Below are the code and all the weights of a small trained network. Each question names an input and a class and asks about switching units off, where a switched-off unit gives its printed mean instead of its output.

import numpy as np


def w(rows, s, z=0):
    codes = np.array(rows[::2]) - 128.0
    scale = np.full(codes.shape[1], s)
    scale[-1] = z or s
    return codes * scale


def norm(h):
    return h / np.sqrt((h * h).mean(-1, keepdims=True) + 1e-5)


def f(y):
    return np.maximum(y, 0)


def log_softmax(a):
    a = a - a.max(-1, keepdims=True)
    return a - np.log(np.exp(a).sum(-1, keepdims=True))


def net(x, mask):
    res = np.array(x, float).reshape(1, 5) / 4 @ E
    u = 0
    for l in range(2):
        y = f(norm(res) @ A[l][:, :-1].T + A[l][:, -1])
        res = res + np.where(mask[u : u + 3], y, B[l][:, -1]) @ B[l][:, :-1]
        u += 3
    return log_softmax(norm(res)[-1] @ U[:, :-1].T + U[:, -1])


A, B = {}, {}
E = w([
[123,54,171,134],'x0',
[242,128,148,141],'x1',
[98,176,117,156],'x2',
[208,202,211,107],'x3',
[2,118,137,2],'x4',
],0.0071)
A[0] = w([
[39,27,196,219,35],'0.n0',
[107,203,95,190,27],'0.n1',
[1,90,48,110,4],'0.n2',
],0.0061,0.0025)
B[0] = w([
[13,195,205,160,207],'0.n0',
[174,240,93,179,172],'0.n1',
[117,42,2,107,252],'0.n2',
],0.0093,0.0032)
A[1] = w([
[102,145,221,83,230],'1.n0',
[141,203,48,254,150],'1.n1',
[235,41,141,69,253],'1.n2',
],0.0094,0.0013)
B[1] = w([
[166,173,57,182,195],'1.n0',
[170,106,173,105,253],'1.n1',
[247,102,45,203,201],'1.n2',
],0.013,0.0063)
U = w([
[131,122,244,113,72],'0',
[128,107,125,114,6],'1',
[139,69,223,217,129],'2',
[20,61,31,99,218],'3',
[249,98,55,227,195],'4',
[96,231,131,136,168],'5',
[91,109,201,85,2],'6',
],0.016,0.009)

Each question gives the input, the list of numbers given to net, and the class t.
The units are the neurons (one row each of A and B). Each row of codes is followed by its name. A weight is (code - 128) times the scale printed after its matrix; where a second scale follows, it is the last column's (A, B and U).
mask holds one flag per neuron, layer by layer. A switched-off neuron (its flag False) gives its mean, the last column of its row in B, instead of its output. The means were averaged over made-up inputs and are rounded, as every weight is.
A unit's drop is (log p(t) with every unit on - log p(t) with that unit switched off) / (log p(t) with every unit on - log p(t) with every unit switched off).
The circuit of an input: a set's keep is (log p(t) with only the set's units on - log p(t) with every unit switched off) / (log p(t) with every unit on - log p(t) with every unit switched off). Starting from all 6 units, units are removed one at a time, each time the one whose removal leaves the highest keep (on an exact tie, the one counted first), for as long as the keep stays at least 0.8.
units of the circuit, in order: the units of the circuit, biggest drop first
top k neurons: the k neurons with the biggest drops, biggest first
k most important neurons of layer l: the k neurons of layer l with the biggest drops, biggest first
drop when u is switched off: that unit's drop, to one decimal
input [8,-4,3,6,0], class 5: units of the circuit, in order => [1.n2 0.n0 1.n0]
input [-1,3,5,-5,1], class 3: units of the circuit, in order => [1.n2]
input [8,-4,-1,6,6], class 5: units of the circuit, in order => [1.n0 1.n2]
input [6,-6,-4,5,2], class 5: units of the circuit, in order => [1.n2 1.n0 0.n0]
input [5,-7,3,4,0], class 5: 2 most important neurons of layer 1 => [1.n0 1.n2]
input [1,-6,1,-7,-6], class 3: top 2 neurons => [1.n2 0.n2]
input [-8,3,4,2,0], class 5: top 2 neurons => [1.n2 0.n2]
input [2,-6,3,-3,-4], class 3: top 3 neurons => [0.n2 1.n2 0.n0]
input [4,4,1,-7,-1], class 3: units of the circuit, in order => [0.n0 1.n2]
input [1,-3,5,-4,-1], class 3: top 2 neurons => [0.n2 1.n2]
input [-8,-6,-8,4,1], class 5: top 2 neurons => [1.n2 0.n2]
input [-7,-5,-4,1,1], class 3: drop when 1.n1 is switched off => 0.0
input [8,3,3,6,7], class 4: drop when 1.n0 is switched off => 0.1
input [-4,1,6,0,2], class 5: drop when 1.n2 is switched off => 1.5
input [6,-6,0,3,-1], class 5: drop when 0.n0 is switched off => 0.2
input [6,-4,2,-1,0], class 3: top neuron => [0.n2]
